Here is a tiny trained network, its code and every weight. The questions are about switching its units off for an input and a class, where a switched-off unit gives its printed mean instead of its output.

import numpy as np


def w(rows, s, z=0):
    codes = np.array(rows[::2]) - 128.0
    scale = np.full(codes.shape[1], s)
    scale[-1] = z or s
    return codes * scale


def f(y):
    return y / 2 * (1 + np.tanh(0.7978845608 * (y + 0.044715 * y**3)))


def log_softmax(a):
    a = a - a.max(-1, keepdims=True)
    return a - np.log(np.exp(a).sum(-1, keepdims=True))


def net(x, mask):
    res = np.array(x, float).reshape(1, 3) / 4 @ E
    y = f(res @ A[0][:, :-1].T + A[0][:, -1])
    res = res + np.where(mask, y, B[0][:, -1]) @ B[0][:, :-1]
    return log_softmax(res[-1] @ U[:, :-1].T + U[:, -1])


A, B = {}, {}
E = w([
[237,141,122,113],'x0',
[103,113,28,59],'x1',
[117,255,161,89],'x2',
],0.0085)
A[0] = w([
[143,134,180,158,108],'N0',
[196,132,155,131,105],'N1',
[140,94,226,149,128],'N2',
[252,125,131,104,133],'N3',
[27,118,163,149,95],'N4',
[116,129,131,126,254],'N5',
[129,173,185,148,136],'N6',
[91,205,155,99,122],'N7',
[113,23,126,142,177],'N8',
[125,126,154,135,242],'N9',
[123,134,158,159,97],'N10',
[142,43,146,128,96],'N11',
[128,128,202,186,154],'N12',
[120,158,131,150,132],'N13',
[129,111,130,120,158],'N14',
[132,78,108,149,102],'N15',
[182,143,72,92,88],'N16',
[116,162,147,51,97],'N17',
[111,214,113,100,120],'N18',
[96,139,9,64,127],'N19',
[129,119,137,115,101],'N20',
[14,111,148,129,138],'N21',
],0.013,0.007)
B[0] = w([
[118,77,143,137,170],'N0',
[120,113,178,164,174],'N1',
[134,51,109,109,205],'N2',
[185,197,193,190,238],'N3',
[138,141,207,206,206],'N4',
[241,200,100,35,233],'N5',
[156,85,92,145,214],'N6',
[140,140,72,190,234],'N7',
[172,166,56,154,241],'N8',
[206,161,95,46,226],'N9',
[104,93,145,138,141],'N10',
[73,117,84,185,176],'N11',
[164,56,126,84,226],'N12',
[130,117,113,127,150],'N13',
[151,140,112,118,146],'N14',
[96,127,106,176,158],'N15',
[148,107,181,165,165],'N16',
[105,105,97,166,171],'N17',
[109,130,60,170,219],'N18',
[200,1,157,97,254],'N19',
[112,121,127,141,116],'N20',
[180,171,215,175,238],'N21',
],0.024,0.007)
U = w([
[170,34,128,109,231],'0',
[149,162,8,198,107],'1',
[171,185,216,175,103],'2',
[164,196,93,25,251],'3',
[108,132,149,112,7],'4',
[93,121,135,136,35],'5',
[100,135,131,114,19],'6',
],0.012,0.0022)

Each question gives the input, the list of numbers given to net, and the class t.
The units are the neurons (one row each of A and B). Each row of codes is followed by its name. A weight is (code - 128) times the scale printed after its matrix; where a second scale follows, it is the last column's (A, B and U).
mask holds one flag per neuron, in row order. A switched-off neuron (its flag False) gives its mean, the last column of its row in B, instead of its output. The means were averaged over made-up inputs and are rounded, as every weight is.
A unit's drop is (log p(t) with every unit on - log p(t) with that unit switched off) / (log p(t) with every unit on - log p(t) with every unit switched off).
The circuit of an input: a set's keep is (log p(t) with only the set's units on - log p(t) with every unit switched off) / (log p(t) with every unit on - log p(t) with every unit switched off). Starting from the 12 units with the biggest drops (on a tie, the unit counted first), units are removed one at a time, each time the one whose removal leaves the highest keep (on an exact tie, the one counted first), for as long as the keep stays at least 0.8.
units of the circuit, in order: the units of the circuit, biggest drop first
top k neurons: the k neurons with the biggest drops, biggest first
drop when u is switched off: that unit's drop, to one decimal
input [-7,4,-6], class 2: units of the circuit, in order : [N21]
input [-7,5,-7], class 1: top 2 neurons : [N8 N11]
input [7,3,5], class 2: top 3 neurons : [N3 N16 N8]
input [3,8,8], class 0: top 3 neurons : [N19 N8 N16]
input [8,7,3], class 2: top 4 neurons : [N3 N12 N16 N2]
input [5,-2,-4], class 2: top 3 neurons : [N3 N18 N7]
input [-2,-6,8], class 1: top 2 neurons : [N7 N19]
input [-5,5,4], class 0: top 2 neurons : [N19 N3]
input [-3,-4,4], class 0: top 4 neurons : [N8 N12 N3 N11]
input [0,-7,-8], class 1: top 3 neurons : [N8 N19 N11]
input [-4,-4,2], class 0: top 2 neurons : [N3 N12]
input [-5,-7,5], class 0: drop when N12 is switched off : 0.1
input [1,6,5], class 0: drop when N8 is switched off : 0.2
input [-1,-6,5], class 0: units of the circuit, in order : [N12]
input [3,3,1], class 3: drop when N4 is switched off : 0.5
